[[116 118 113]
 [117 116 116]
 [137 144 141]
 [117 118 116]
 [151 153 150]
 [142 144 141]
 [116 117 116]
 [117 118 114]
 [138 135 135]
 [120 119 117]]
->
[[120 138 117 116 142 151 117 137 117 116]
 [119 135 118 117 144 153 118 144 116 118]
 [117 135 114 116 141 150 116 141 116 113]]

[[142 120 120]
 [133 149 145]
 [153 132 102]
 [140 141 119]]
->
[[140 153 133 142]
 [141 132 149 120]
 [119 102 145 120]]

[[121 146 132 124 134 143]
 [131 130 151 122 153 107]]
->
[[131 121]
 [130 146]
 [151 132]
 [122 124]
 [153 134]
 [107 143]]

[[133 132 130 131 131 131 105 126 123]
 [117 120 121 118 111 116 145 115 126]
 [127 127 126 128 130 129 147 134 128]
 [118 117 117 117 101 115 123 118 110]
 [128 128 127 128 130 128 138 130 122]
 [128 128 129 128 129 129 129 129 132]
 [129 128 128 129 131 129 134 130 124]
 [129 129 129 129 132 129 139 130 129]
 [124 125 125 124 123 123 139 124 122]
 [133 132 131 133 136 133 117 131 127]]
->
[[133 124 129 129 128 128 118 127 117 133]
 [132 125 129 128 128 128 117 127 120 132]
 [131 125 129 128 129 127 117 126 121 130]
 [133 124 129 129 128 128 117 128 118 131]
 [136 123 132 131 129 130 101 130 111 131]
 [133 123 129 129 129 128 115 129 116 131]
 [117 139 139 134 129 138 123 147 145 105]
 [131 124 130 130 129 130 118 134 115 126]
 [127 122 129 124 132 122 110 128 126 123]]

[[128 119 122 129 119 128 124 122 148 131 125]
 [130 135 134 125 131 138 133 128 127 125 135]
 [127 150 121 128 132 140 139 127 126 128 126]
 [129 113 132 126 122 122 118 129 143 126 130]
 [127 125 124 125 124 118 125 123 112 129 122]
 [124 132 120 132 127 132 130 119 133 130 127]
 [128 132 124 134 128 126 132 130 122 129 125]]
->
[[128 124 127 129 127 130 128]
 [132 132 125 113 150 135 119]
 [124 120 124 132 121 134 122]
 [134 132 125 126 128 125 129]
 [128 127 124 122 132 131 119]
 [126 132 118 122 140 138 128]
 [132 130 125 118 139 133 124]
 [130 119 123 129 127 128 122]
 [122 133 112 143 126 127 148]
 [129 130 129 126 128 125 131]
 [125 127 122 130 126 135 125]]

[[105 138 153 102 142 127]
 [127 132 125 124 129 131]
 [137 139 100 154 112 122]]
->
[[137 127 105]
 [139 132 138]
 [100 125 153]
 [154 124 102]
 [112 129 142]
 [122 131 127]]

[[116 104 125 132 135 140 105 130 121 121]
 [121 121 121 134 140 134 126 127 127 130]]
->
[[121 116]
 [121 104]
 [121 125]
 [134 132]
 [140 135]
 [134 140]
 [126 105]
 [127 130]
 [127 121]
 [130 121]]

[[119 126 135 117  99 121 120 126 148 139 153 153 128 141 132 118]
 [122 106 127 135 121 101 120 146 127 119 138 129 119 140 130 118]
 [137 113 150 140 147 115 100 126 149 139 116 129 118 150 112 149]]
->
[[137 122 119]
 [113 106 126]
 [150 127 135]
 [140 135 117]
 [147 121  99]
 [115 101 121]
 [100 120 120]
 [126 146 126]
 [149 127 148]
 [139 119 139]
 [116 138 153]
 [129 129 153]
 [118 119 128]
 [150 140 141]
 [112 130 132]
 [149 118 118]]

[[134 104 132]
 [132 114 120]
 [133 107 128]]
->
[[133 132 134]
 [107 114 104]
 [128 120 132]]
---
[[118 114 120 131 136 106 116 137 122 123 142 134 137 112 136 140]
 [120 115 120 123 134 110 114 137 133 124 139 125 132 123 135 136]
 [139 141 138 131 121 145 140 120 126 136 121 127 118 135 120 119]
 [119 115 120 124 135 106 113 134 128 121 139 128 139 119 135 136]]
->
[[118 114 120 131 136 106 116 137 122 123 142 134 137 112 136 140]
 [139 141 138 131 121 145 140 120 126 136 121 127 118 135 120 119]]

[[129 127 124 136 150 129 132 127 128 119 127]
 [119 128 126 134 140 126 129 127 127 117 129]
 [128 125 131 128 132 125 128 125 125 121 126]
 [121 128 129 128 131 127 127 128 127 124 128]
 [128 126 133 124 122 125 126 126 125 127 126]
 [127 128 128 129 129 128 128 128 128 128 128]]
->
[[129 127 124 136 150 129 132 127 128 119 127]
 [128 125 131 128 132 125 128 125 125 121 126]
 [128 126 133 124 122 125 126 126 125 127 126]]

[[140 123 133 139 123 148]
 [132 108 109 130 123 111]
 [152 129 133 123 127 130]
 [126 129 122 139 121 119]
 [132 151 139 126 113 126]
 [120 132 126 133 127 126]
 [126 123 146 126 131 145]
 [112 135 102 128 129 145]
 [118 142 126 131 131 130]
 [135 123 119 119 141 100]
 [140 142 139 131 139 137]]
->
[[140 123 133 139 123 148]
 [152 129 133 123 127 130]
 [132 151 139 126 113 126]
 [126 123 146 126 131 145]
 [118 142 126 131 131 130]
 [140 142 139 131 139 137]]

[[135 150 141 125]
 [125 120 124 127]
 [130 124 124 127]
 [124 122 125 131]]
->
[[135 150 141 125]
 [130 124 124 127]]

[[129 118 126 123 136 132]
 [114 103 126 114 130 126]
 [125 121 132 123 121 128]
 [121 136 131 130 122 130]
 [127 140 131 133 127 134]
 [113 120 119 124 138 131]]
->
[[129 118 126 123 136 132]
 [125 121 132 123 121 128]
 [127 140 131 133 127 134]]

[[142 108 112 119 121]
 [120 116 142 130 137]
 [114 149 145 118 131]
 [126 136 142 142 138]
 [116 137 132 138 121]]
->
[[142 108 112 119 121]
 [114 149 145 118 131]
 [116 137 132 138 121]]

[[130 146 131]
 [117 136 121]
 [151 140 139]
 [144 122 110]
 [134 142 111]]
->
[[130 146 131]
 [151 140 139]
 [134 142 111]]

[[104 138]
 [108 118]
 [105 107]
 [129 135]
 [127 135]
 [102 142]
 [119 104]
 [111 137]]
->
[[104 138]
 [105 107]
 [127 135]
 [119 104]]
